Below are the code and all the weights of a small trained network. Each question names an input and a class and asks about switching units off, where a switched-off unit gives its printed mean instead of its output.

import numpy as np


def w(rows, s, z=0):
    codes = np.array(rows[::2]) - 128.0
    scale = np.full(codes.shape[1], s)
    scale[-1] = z or s
    return codes * scale


def f(y):
    return y / 2 * (1 + np.tanh(0.7978845608 * (y + 0.044715 * y**3)))


def log_softmax(a):
    a = a - a.max(-1, keepdims=True)
    return a - np.log(np.exp(a).sum(-1, keepdims=True))


def net(x, mask):
    res = np.array(x, float).reshape(1, 4) / 4 @ E
    y = f(res @ A[0][:, :-1].T + A[0][:, -1])
    res = res + np.where(mask, y, B[0][:, -1]) @ B[0][:, :-1]
    return log_softmax(res[-1] @ U[:, :-1].T + U[:, -1])


A, B = {}, {}
E = w([
[105,115,15,58,162,254,64],'x0',
[128,128,137,131,132,142,142],'x1',
[70,109,185,211,232,155,59],'x2',
[224,51,124,82,255,107,192],'x3',
],0.0061)
A[0] = w([
[116,103,163,226,212,146,42,100],'n1',
[68,165,154,172,63,142,70,37],'n2',
[22,200,115,210,132,125,46,243],'n3',
[107,115,222,139,189,153,62,166],'n4',
[79,92,65,52,157,174,104,50],'n5',
[109,83,61,81,137,206,53,86],'n6',
[191,128,182,147,96,30,136,150],'n7',
[115,140,180,187,81,34,194,164],'n8',
[109,118,189,139,122,65,154,57],'n9',
[209,48,128,107,221,102,145,73],'n10',
[133,127,46,90,153,189,101,141],'n11',
[104,131,181,202,226,143,36,104],'n12',
[195,31,128,111,189,115,145,109],'n13',
[83,109,29,122,158,200,46,146],'n14',
[219,129,68,55,30,98,151,158],'n15',
[127,165,181,175,141,88,194,42],'n16',
[130,120,198,185,120,72,171,35],'n17',
[164,59,130,95,210,107,199,104],'n18',
[77,134,56,87,159,184,125,59],'n19',
[89,206,120,150,19,136,110,254],'n20',
[115,135,255,179,174,73,129,166],'n21',
[191,77,152,70,202,96,142,113],'n22',
],0.0072,0.0048)
B[0] = w([
[207,92,81,52,21,77,203,190],'n1',
[42,214,200,130,39,152,67,161],'n2',
[141,120,222,41,149,120,98,246],'n3',
[209,94,94,56,118,89,149,187],'n4',
[149,206,166,226,101,187,210,165],'n5',
[118,224,161,148,160,205,219,194],'n6',
[148,168,155,111,207,175,214,194],'n7',
[171,206,173,116,198,175,187,217],'n8',
[118,202,82,227,135,163,142,143],'n9',
[52,192,225,67,61,163,36,189],'n10',
[170,198,129,139,163,186,173,192],'n11',
[223,80,76,64,32,64,212,195],'n12',
[72,189,214,70,84,123,80,183],'n13',
[167,176,181,148,151,214,213,223],'n14',
[177,2,135,46,92,135,226,211],'n15',
[43,200,173,135,143,207,209,145],'n16',
[47,229,118,199,136,208,181,154],'n17',
[111,191,229,103,72,102,52,187],'n18',
[120,199,198,199,122,202,203,160],'n19',
[158,142,216,37,167,137,44,254],'n20',
[183,156,143,133,155,215,212,205],'n21',
[88,183,234,83,72,115,79,182],'n22',
],0.0067,0.0072)
U = w([
[110,196,163,184,203,189,206,54],'0',
[45,173,212,69,85,126,35,99],'1',
[190,53,118,49,93,107,212,164],'2',
[149,107,176,73,188,149,127,253],'3',
[142,70,122,108,211,110,87,170],'4',
[46,110,6,255,106,22,20,3],'5',
[32,73,52,210,193,43,18,3],'6',
[58,76,39,219,79,38,74,3],'7',
],0.0073,0.0053)

Each question gives the input, the list of numbers given to net, and the class t.
The units are the neurons (one row each of A and B). Each row of codes is followed by its name. A weight is (code - 128) times the scale printed after its matrix; where a second scale follows, it is the last column's (A, B and U).
mask holds one flag per neuron, in row order. A switched-off neuron (its flag False) gives its mean, the last column of its row in B, instead of its output. The means were averaged over made-up inputs and are rounded, as every weight is.
A unit's drop is (log p(t) with every unit on - log p(t) with that unit switched off) / (log p(t) with every unit on - log p(t) with every unit switched off).
The circuit of an input: a set's keep is (log p(t) with only the set's units on - log p(t) with every unit switched off) / (log p(t) with every unit on - log p(t) with every unit switched off). Starting from the 12 units with the biggest drops (on a tie, the unit counted first), units are removed one at a time, each time the one whose removal leaves the highest keep (on an exact tie, the one counted first), for as long as the keep stays at least 0.8.
circuit, biggest first: the units of the circuit, biggest drop first
k most important neurons: the k neurons with the biggest drops, biggest first
drop when u is switched off: that unit's drop, to one decimal
input [-5,8,6,-6], class 3: 2 most important neurons : (n21, n3)
input [7,2,8,5], class 2: circuit, biggest first : (n12)
input [6,5,1,-6], class 0: 2 most important neurons : (n14, n6)
input [3,2,7,6], class 2: 2 most important neurons : (n12, n1)
input [8,3,3,-7], class 0: 2 most important neurons : (n14, n6)
input [-4,-6,7,-5], class 2: 3 most important neurons : (n12, n1, n4)
input [4,2,6,6], class 1: circuit, biggest first : (n10, n13)
input [-1,2,8,-5], class 2: circuit, biggest first : (n12, n1)
input [-5,-3,-5,7], class 1: circuit, biggest first : (n10, n18)
input [6,4,8,-6], class 2: circuit, biggest first : (n12, n1)
input [-8,-2,-8,-7], class 0: 2 most important neurons : (n8, n7)
input [-7,-1,-7,-4], class 0: 3 most important neurons : (n8, n7, n17)
input [4,3,-4,5], class 1: drop when n20 is switched off : -0.1
input [8,-6,-8,3], class 0: drop when n11 is switched off : 0.2
input [7,1,0,8], class 1: drop when n6 is switched off : -0.1
input [4,2,7,-1], class 2: drop when n15 is switched off : 0.0
